In the rows, 128 means zero.
Each row of numbers belongs to one of the objects below and depends on some of the facts about them. Some rows are named. Which object is each other row?

How the objects are related:
Ω(K440, K77); Ω(K818, K284); Ω(K610, K188); Ω(K610, K557); Ω(K610, K908)
Ω(K96, K877); Ω(K132, K447); Ω(K199, K557); Ω(K317, K364); Ω(K297, K786)
Ω(K297, K514); Ω(K371, K352); Ω(K938, K788); Ω(K938, K47); Ω(K938, K894)
Ω(K938, K836); Ω(K947, K440); Ω(K425, K148); Ω(K323, K525); Ω(K270, K736)
Ω(K24, K654); Ω(K24, K154); Ω(K24, K845); Ω(K77, K413); Ω(K781, K892)
Ω(K781, K894); Ω(K471, K781); Ω(K447, K869); Ω(K754, K464); Ω(K16, K657)
Ω(K998, K58); Ω(K998, K179); Ω(K902, K421); Ω(K902, K408); Ω(K923, K464)
Ω(K742, K16); Ω(K481, K16); Ω(K219, K315); Ω(K321, K899); Ω(K321, K836)
Ω(K284, K427); Ω(K284, K783); Ω(K47, K620); Ω(K47, K892); Ω(K47, K899)
Ω(K34, K179); Ω(K735, K871); Ω(K735, K559); Ω(K767, K677); Ω(K855, K154)
Ω(K122, K927); Ω(K802, K557); Ω(K802, K317); Ω(K509, K122); Ω(K509, K947)
Ω(K604, K464); Ω(K604, K280); Ω(K892, K620); Ω(K892, K899); Ω(K892, K938)
Ω(K955, K485); Ω(K411, K236); Ω(K431, K352); Ω(K154, K845); Ω(K311, K199)
Ω(K311, K610); Ω(K603, K58); Ω(K559, K735); Ω(K908, K610); Ω(K397, K947)
Ω(K315, K902); Ω(K315, K219); Ω(K315, K38); Ω(K546, K232); Ω(K877, K122)
Ω(K877, K440); Ω(K894, K836); Ω(K222, K546); Ω(K985, K96); Ω(K847, K781)
Ω(K453, K425); Ω(K783, K427); Ω(K364, K802); Ω(K514, K786); Ω(K836, K321)
Ω(K869, K778); Ω(K736, K270); Ω(K325, K458); Ω(K748, K491); Ω(K748, K515)
Ω(K70, K146); Ω(K200, K280); κ(K440, K54); κ(K818, K464); κ(K610, K364)
κ(K96, K122); κ(K179, K58); κ(K199, K660); κ(K317, K199); κ(K146, K70)
κ(K297, K34); κ(K938, K325); κ(K345, K783); κ(K947, K397); κ(K323, K610)
κ(K786, K267); κ(K24, K654); κ(K77, K509); κ(K781, K620); κ(K900, K112)
κ(K471, K847); κ(K464, K280); κ(K754, K318); κ(K491, K228); κ(K998, K603)
κ(K393, K207); κ(K424, K189); κ(K110, K315); κ(K657, K742); κ(K902, K38)
κ(K923, K200); κ(K742, K16); κ(K660, K12); κ(K280, K284); κ(K481, K657)
κ(K12, K311); κ(K525, K323); κ(K321, K894); κ(K284, K754); κ(K788, K458)
κ(K455, K440); κ(K47, K899); κ(K654, K154); κ(K421, K515); κ(K34, K786)
κ(K855, K845); κ(K253, K411); κ(K236, K253); κ(K427, K818); κ(K458, K47)
κ(K122, K947); κ(K802, K557); κ(K509, K96); κ(K892, K321); κ(K413, K455)
κ(K641, K767); κ(K228, K219); κ(K411, K641); κ(K154, K855); κ(K311, K525)
κ(K193, K110); κ(K603, K514); κ(K908, K802); κ(K397, K877); κ(K315, K421)
κ(K546, K232); κ(K877, K985); κ(K894, K938); κ(K318, K923); κ(K54, K927)
κ(K207, K677); κ(K267, K179); κ(K188, K908); κ(K901, K193); κ(K985, K413)
κ(K645, K146); κ(K847, K836); κ(K927, K81); κ(K58, K998); κ(K620, K892)
κ(K189, K546); κ(K408, K901); κ(K783, K427); κ(K65, K645); κ(K232, K222)
κ(K364, K188); κ(K677, K236); κ(K515, K491); κ(K828, K393); κ(K836, K788)
κ(K38, K408); κ(K736, K270); κ(K325, K471); κ(K748, K902); κ(K70, K736)
κ(K200, K604); Π(K738, K71); Π(K818, K71); Π(K610, K738); Π(K179, K620)
Π(K303, K207); Π(K345, K372); Π(K947, K228); Π(K425, K71); Π(K270, K228)
Π(K24, K33); Π(K781, K787); Π(K464, K709); Π(K447, K645); Π(K754, K207)
Π(K16, K645); Π(K998, K557); Π(K393, K645); Π(K424, K228); Π(K657, K900)
Π(K778, K615); Π(K923, K984); Π(K660, K657); Π(K112, K34); Π(K280, K542)
Π(K219, K657); Π(K525, K228); Π(K321, K33); Π(K284, K645); Π(K455, K228)
Π(K34, K71); Π(K485, K620); Π(K735, K546); Π(K253, K228); Π(K236, K645)
Π(K427, K900); Π(K641, K207); Π(K228, K627); Π(K871, K33); Π(K431, K645)
Π(K94, K303); Π(K154, K557); Π(K193, K71); Π(K559, K303); Π(K908, K627)
Π(K397, K620); Π(K23, K615); Π(K546, K542); Π(K877, K71); Π(K318, K71)
Π(K557, K372); Π(K222, K657); Π(K207, K71); Π(K188, K455); Π(K352, K557)
Π(K985, K627); Π(K927, K372); Π(K620, K71); Π(K189, K71); Π(K408, K856)
Π(K783, K372); Π(K65, K71); Π(K232, K649); Π(K364, K615); Π(K677, K455)
Π(K514, K615); Π(K515, K557); Π(K828, K542); Π(K836, K345); Π(K38, K709)
Π(K869, K207); Π(K325, K228); Π(K748, K71); Π(K845, K649)

Some rows with their names:
[105 107 160 151 101 129 116 163 151 119 164 135 118 100 151 174 133 134
 133 139  67  97 114 159 136 155 130  91 157 115 137 127  95 129 108 168
  85 113 147 107  89 155 133]: K372
[114 129 161 150  93 136 120 158 154 121 151 142 139  93 160 163 130 135
 135 130  66 106 135 157 135 145 146 107 149 127 136 117  93 131 116 155
  87 141 164 111  99 157 116]: K714
[ 97 123 157 146  77 115 108 175 165 127 144 132 124  43 111 135 117 136
 110 158 102 132 108 105 117 154 159 115 173 123 137 119 107 149 126 135
  77 166 171 105 158 182 107]: K424
[128 132 164 160  93 141 130 163 149 120 141 148 135 117 152 171 141 134
 144 122  65 104 137 169 144 152 145 105 139 134 143 115  91 136 127 168
  93 146 152  96  90 143 118]: K58
[118 130 150 139  92 120 119 151 153 109 157 156 145  91 182 190 139 124
 153 107  40  91 142 202 137 126 129 126 135 118 133 121  78 122 109 112
  78 130 181 125 129 159 120]: K754
[115 136 172 167  76 109 108 178 157 101 154 104 128  36 129 139 147 128
 120 192 114 132 104  92 128 158 162 105 126 121 141 108 115 104 104 134
  76 140 161 124 138 183 100]: K781
[125 131 154 159 102 149 131 150 143 115 150 153 145 123 190 176 137 151
 152 109  47  86 149 199 140 148 136 103 133 135 144 125  83 144 118 161
  89 136 162 108  66 140 129]: K54
[117 145 175 148  87 134 116 172 150 110 139 164 139 106 134 165 133 125
 134 125  72 103 126 173 141 146 153 116 137 121 143 114 100 118 124 155
  85 145 165  91 114 151 114]: K179
[130 139 170 176  86 120 115 170 146  94 144 110 127  67 153 159 158 135
 129 171  91 110 113 126 130 158 150 100 119 126 149 110  98 114 106 153
  83 139 157 122 111 165 109]: K894
[113 126 152 148  92 131 121 152 149 124 157 155 136  77 162 151 117 158
 128 130  66 102 122 154 119 153 148 107 155 133 146 119  91 167 127 140
  85 156 178 113 118 167 123]: K325
[ 91 117 161 144  79 119 110 169 161 141 145 119 136  53 116 135 119 121
 122 166  98 126 114  98 137 155 149 107 170 111 125 115 114 121 111 139
  84 132 168 112 145 190 104]: K481
[115 127 159 156  91 136 121 155 149 128 142 138 135  96 160 167 136 134
 139 132  71 105 134 148 139 147 141 107 149 124 132 118  92 129 113 162
  89 133 157 107 101 157 119]: K856
[110 134 175 177 125 131 108 149 172 107 128 156 145 111 194 179 126 157
 138 104  68  94 154 185 156 146 137 119 140 141 128 107  76 146 101 162
  88 156 150 104  56 134 133]: K440
[100 135 171 146  76 122  99 168 152 118 124 148 138  86 137 158 138 123
 122 142  82 113 116 135 142 151 142 117 152 106 129 119 103 103 107 152
  86 131 172 102 143 174 111]: K207
[114 129 160 153  92 136 119 158 151 122 151 141 140  94 158 165 134 137
 139 132  69 109 134 156 136 145 143 107 147 126 137 116  95 132 117 156
  88 134 160 110  95 156 116]: K416
[133 133 159 157 100 147 132 153 146 114 149 158 138 129 182 184 144 148
 152 109  48  89 149 197 140 146 139 106 130 138 146 120  81 141 123 166
  91 142 155 105  74 133 129]: K458
[112 146 177 168  71 110  93 182 144  89 121 119 120  64 126 157 168 113
 109 172 104 122  97 102 136 157 160 115 123 112 144 109 108  83  99 156
  82 143 157 107 149 175 103]: K620
[ 85 119 156 138  83 140 120 175 172 127 126 108 138  57 116 144 134 120
 133 146 109 127 120 132 134 137 165 101 145 109 134 105 117 138 113 152
  80 156 173 129 135 179 105]: K393
[111 128 162 153  85 129 113 170 160 126 137 131 126  78 112 161 140 120
 133 146  89 128 127 127 138 153 152 115 156 123 131 114 100 121 123 160
  82 151 153  96 122 160 110]: K786
[114 127 157 157  94 134 116 154 147 127 142 136 137  98 162 165 139 134
 138 134  68 103 130 146 141 151 138 105 154 124 131 119  89 131 114 167
  93 130 156 111 101 155 120]: K649
[105 125 154 146  98 155 133 158 161 123 124 132 148  94 158 154 132 138
 149 118  75  98 132 183 140 138 157  92 130 119 141 105 106 159 114 156
  85 148 174 129 102 164 114]: K284

Which object is each row?
No name comes twice in this set of rows, the named rows included.
[116 109 170 161 113 148 140 168 139  98 175 158 112 158 227 214 166 145
 134 116  51  92 175 235 113 134 140 105 137 126 156 138  85 126 139 187
  80 125 135  87  43 130 145] => K557
[100 128 149 128  62 141  91 166 171 115 147 124 131  67 118 138 119 136
 139 159  97 156 114 107 121 169 170 101 167 113 117 151 108 116  99 150
  80 133 166 118 124 186 107] => K902
[ 79 115 173 148  74 123 116 183 157 131 149 123 127  59 144 149 142 120
 105 172 111 149 139 105 115 143 158 126 171 104 129 126 117 104 129 152
  73 144 160 101 140 189 101] => K317
[ 94 129 170 170 110 109  95 153 182 108 119 153 128  65 154 156 114 157
 111 125  94 119 129 131 133 153 153 125 165 139 132 110  87 160 109 145
  76 185 164  98 103 156 124] => K947
[128 126 136 148  98 130 130 142 149 122 164 146 147  99 199 193 137 135
 168 106  33  80 157 209 135 131 124 114 136 131 138 124  69 146 116 123
  80 135 168 130  93 152 129] => K923
[131 128 149 159 101 144 122 137 128 121 137 162 130 128 211 182 139 167
 137  93  32  74 132 193 129 156 131  92 145 143 154 126  67 178 127 175
  98 155 165 110  86 145 138] => K228
[116 123 170 152  96 145 141 156 144 120 176 152 147 110 213 169 145 141
 130 140  72 124 180 177 122 133 152 125 136 127 137 139  91 128 141 157
  84 143 162 103  76 152 117] => K364
[120 124 143 156  85 110 115 171 167 113 151 126 122  70 125 194 160 105
 153 121  71 122 153 162 136 134 141 129 147 126 129 115  82 118 129 126
  73 161 155 108 132 155 116] => K464
[ 82 112 152 152  84 143 109 164 162 135  89 102 130  73 134 156 151 119
 132 139  99 112 118 127 140 145 150  88 155 106 132 107 107 134 104 179
  90 145 164 129 133 185 110] => K645
[136 151 157 144  80 171 121 155 140 105 161 158 143 143 196 186 111 185
 185  93  32 105 161 221 120 167 155 107 133 149 134 127  77 146  97 160
  75 124 160 115  42 151 127] => K219
[ 99 138 176 139  78 127 108 170 154 116 146 159 148  81 134 147 119 127
 123 143  78 113 112 149 138 147 147 118 148 105 134 118 111 111 107 132
  80 132 185 103 143 175 108] => K818
[ 94 133 175 136  79 123 105 172 155 127 139 154 146  68 126 141 120 122
 116 149  91 115 103 124 145 152 148 115 158 102 128 111 113 106 109 140
  87 122 183 103 154 184 104] => K34

The same objects again, as new rows of numbers:
Some objects and their rows:
[110 140 154 145 129 158  96 108 149 127 135 140  98 122 119]: K509
[150 137 134 110 132 135 132 149 127 102 106 122 145 153  71]: K236
[123 116 133 123 129  98 146 183 107 128 130 112 105 108 222]: K847
[126 123 121 136 147 118 153 190 129 110 150 124 130 112 166]: K603
[150  98 106 116 140 119 138 150 112 162 141 122 136 109 189]: K491
[118 127 130 126 127 128 130 121 133 147 128 125 135 114 112]: K33
[ 89 141 137 147 137 136 102  75 146 126 107 122 120 118  82]: K645
[122 130 121 121 124 128 125 128 128 104 127 135 140 136 154]: K425
[137 137 129 119 119 126 142 164 124 101 141 135 159 151 136]: K193
[166  85 108 121 114 108 121 153 115 185 160 132 154 123 149]: K81
[119 129 123 120 127 127 126 123 128 119 130 136 143 129 153]: K738
[139 137 151 128  98 101 139 182 117 119 125 116 134 141 136]: K938
[132 106 116 129 168 117 156 121  95 196 141 139 110 124 174]: K188
[135 124 115 128 149 125 154 177 127 117 139 117 136 116 177]: K315
[153 139 127 110 121 137 138 128 128 116 109 122 150 147  81]: K845
[120 145 133 185 133 131 102  44 150 138 128 132 108 142 109]: K424
[146 109 120 118 112 107 143 155  89 126 132 105 103 109 218]: K836
[140 129 126 136 151 122 146 203 127  98 142 122 141 141 128]: K284
[181 137 152 114 120 155 135 144 136 175 132 137 125 150 122]: K947
[119 127 128 128 129 122 127 140 135 122 135 132 127 123 111]: K371
[138 131 127 136 138 125 151 183 123 125 144 119 142 131 141]: K110

Rows to name:
No name comes twice in this set of rows, the named rows included.
[ 99 143 133 103 116 138 116  73 139  97 100 140 130 124 116] => K207
[147 140 151 108  94 111 132 141 114 132 102 112 133 145 118] => K894
[108 114 121 125 175 121 156 163  95 160 142 135 113 121 155] => K364
[150 140 134 104 121 135 133  80 139 126  95 130 120 141  85] => K677
[146 141 127 102 116 135 137 128 129 109 112 129 161 148 106] => K179
[115 142 153 111 103 115 112  85 127 100  83 118  99 127 115] => K892
[147 106 113 123 147 114 152 143 123 160 136 129 114 102 203] => K455
[ 75 141 140 152 145 136 112  48 120 158 120 141 108 139  54] => K199
[162  96 127 112 138 145 130 181 116 191 158 130 122 107 215] => K440
[101 130 129 116 118 126 129 117 133 154 131 134 156 116 157] => K71
[ 94 144 131 184 128 129  95  87 152  93 136 133 109 133  85] => K24
[136 128 130 135 126 124 136 106 142 174 127 129 127 120 127] => K627
[114 141 149 177 132 161  90  88 145 151 149 129 109 128 130] => K77
[123 126 117 124 146 124 151 183 118 104 145 129 137 126 204] => K641

